Below is a small trained network, with its code and all its weights. Each question gives an input and a class and asks what happens when units are switched off, that is, made to give their printed mean instead of their output.

import numpy as np


def w(rows, s, z=0):
    codes = np.array(rows[::2]) - 128.0
    scale = np.full(codes.shape[1], s)
    scale[-1] = z or s
    return codes * scale


def norm(h):
    return h / np.sqrt((h * h).mean(-1, keepdims=True) + 1e-5)


def f(y):
    return np.maximum(y, 0)


def log_softmax(a):
    a = a - a.max(-1, keepdims=True)
    return a - np.log(np.exp(a).sum(-1, keepdims=True))


def net(x, mask):
    res = np.array(x, float).reshape(1, 4) / 4 @ E
    u = 0
    for l in range(3):
        y = f(norm(res) @ A[l][:, :-1].T + A[l][:, -1])
        res = res + np.where(mask[u : u + 7], y, B[l][:, -1]) @ B[l][:, :-1]
        u += 7
    return log_softmax(norm(res)[-1] @ U[:, :-1].T + U[:, -1])


A, B = {}, {}
E = w([
[253,54,133,108,149,170,59,72,127],'x0',
[61,138,24,40,90,141,64,90,97],'x1',
[58,26,120,152,169,208,121,223,115],'x2',
[122,130,130,133,127,130,122,124,130],'x3',
],0.0035)
A[0] = w([
[230,69,149,127,116,215,61,76,77,15],'L0N0',
[179,168,152,102,107,118,133,56,151,9],'L0N1',
[158,136,174,229,144,117,147,150,112,2],'L0N2',
[125,162,185,160,216,150,129,144,126,25],'L0N3',
[164,211,125,90,86,118,131,53,198,17],'L0N4',
[90,119,24,69,120,143,3,100,76,75],'L0N5',
[79,33,132,103,186,249,87,177,143,20],'L0N6',
],0.0041,0.0023)
B[0] = w([
[103,122,106,107,253,62,75,141,217,219],'L0N0',
[151,102,137,150,132,93,118,152,69,172],'L0N1',
[135,123,152,41,72,215,125,73,144,177],'L0N2',
[144,128,108,48,46,176,165,108,141,158],'L0N3',
[137,102,121,188,111,147,85,154,18,187],'L0N4',
[138,124,166,85,83,182,239,72,169,253],'L0N5',
[185,133,85,205,52,55,107,167,29,230],'L0N6',
],0.0043,0.004)
A[1] = w([
[123,82,83,196,140,166,118,220,77,74],'L1N0',
[117,135,158,171,148,146,155,117,107,69],'L1N1',
[149,168,192,115,129,114,131,129,124,70],'L1N2',
[198,219,147,121,126,37,90,62,77,91],'L1N3',
[205,94,242,193,161,132,152,146,196,75],'L1N4',
[154,108,171,149,110,189,168,105,185,5],'L1N5',
[3,235,124,176,114,118,153,175,155,33],'L1N6',
],0.0041,0.0017)
B[1] = w([
[181,153,194,211,67,89,113,48,38,217],'L1N0',
[199,96,92,102,135,119,106,130,158,146],'L1N1',
[95,116,43,118,95,189,110,184,111,157],'L1N2',
[75,5,123,254,89,152,120,226,51,231],'L1N3',
[41,218,23,45,44,234,221,78,218,239],'L1N4',
[127,201,87,79,76,197,161,128,158,162],'L1N5',
[190,101,175,83,248,87,13,152,178,253],'L1N6',
],0.0036,0.0035)
A[2] = w([
[119,98,133,169,135,156,135,160,82,12],'L2N0',
[85,130,104,26,97,171,122,86,99,24],'L2N1',
[96,153,150,115,193,98,127,157,146,54],'L2N2',
[162,172,122,165,104,71,128,103,99,3],'L2N3',
[90,155,134,135,118,136,123,155,100,161],'L2N4',
[101,169,177,101,221,93,113,172,121,57],'L2N5',
[169,102,119,117,254,109,68,135,173,138],'L2N6',
],0.0069,0.0019)
B[2] = w([
[112,119,126,197,94,73,93,103,48,195],'L2N0',
[174,201,215,158,115,208,216,188,200,254],'L2N1',
[154,120,80,95,192,115,93,36,164,188],'L2N2',
[58,60,90,152,82,110,84,204,56,172],'L2N3',
[225,84,141,137,162,115,79,72,138,198],'L2N4',
[140,88,59,48,195,90,86,68,168,212],'L2N5',
[3,192,145,80,204,17,117,143,158,244],'L2N6',
],0.0048,0.0039)
U = w([
[133,88,129,212,65,113,90,152,4,254],'0',
[141,182,145,93,80,254,218,132,180,126],'1',
[111,123,121,78,230,58,67,112,177,14],'2',
],0.0093,0.00089)

Each question gives the input, the list of numbers given to net, and the class t.
The units are the neurons (one row each of A and B). Each row of codes is followed by its name. A weight is (code - 128) times the scale printed after its matrix; where a second scale follows, it is the last column's (A, B and U).
mask holds one flag per neuron, layer by layer. A switched-off neuron (its flag False) gives its mean, the last column of its row in B, instead of its output. The means were averaged over made-up inputs and are rounded, as every weight is.
A unit's drop is (log p(t) with every unit on - log p(t) with that unit switched off) / (log p(t) with every unit on - log p(t) with every unit switched off).
The circuit of an input: a set's keep is (log p(t) with only the set's units on - log p(t) with every unit switched off) / (log p(t) with every unit on - log p(t) with every unit switched off). Starting from the 12 units with the biggest drops (on a tie, the unit counted first), units are removed one at a time, each time the one whose removal leaves the highest keep (on an exact tie, the one counted first), for as long as the keep stays at least 0.8.
circuit, biggest first: the units of the circuit, biggest drop first
most important unit: the unit with the biggest drop
k most important neurons: the k neurons with the biggest drops, biggest first
top k neurons in layer l: the k neurons of layer l with the biggest drops, biggest first
drop of u: that unit's drop, to one decimal
input [7,4,-7,8], class 0: circuit, biggest first	(L1N3)
input [-3,3,1,8], class 1: top 2 neurons in layer 2	(L2N1; L2N6)
input [4,-7,-8,-2], class 0: 2 most important neurons	(L0N5; L1N3)
input [3,-3,-1,-2], class 1: 3 most important neurons	(L1N4; L1N6; L0N2)
input [2,-2,-2,6], class 0: 3 most important neurons	(L1N3; L0N5; L1N6)
input [-1,-3,-2,8], class 1: 2 most important neurons	(L0N6; L0N2)
input [-8,-6,3,4], class 2: 2 most important neurons	(L1N6; L0N5)
input [5,6,7,-8], class 0: 2 most important neurons	(L0N6; L1N4)
input [7,-8,2,3], class 1: 2 most important neurons	(L1N4; L1N6)
input [4,5,6,-6], class 0: 2 most important neurons	(L0N6; L1N4)
input [-8,-5,-5,5], class 2: 2 most important neurons	(L1N6; L0N6)
input [-3,8,-4,-6], class 1: drop of L2N6	0.0
input [1,6,4,-5], class 1: drop of L2N1	0.1
input [0,-3,4,-1], class 0: most important unit	L0N6
input [1,7,-4,-5], class 1: drop of L0N5	0.5
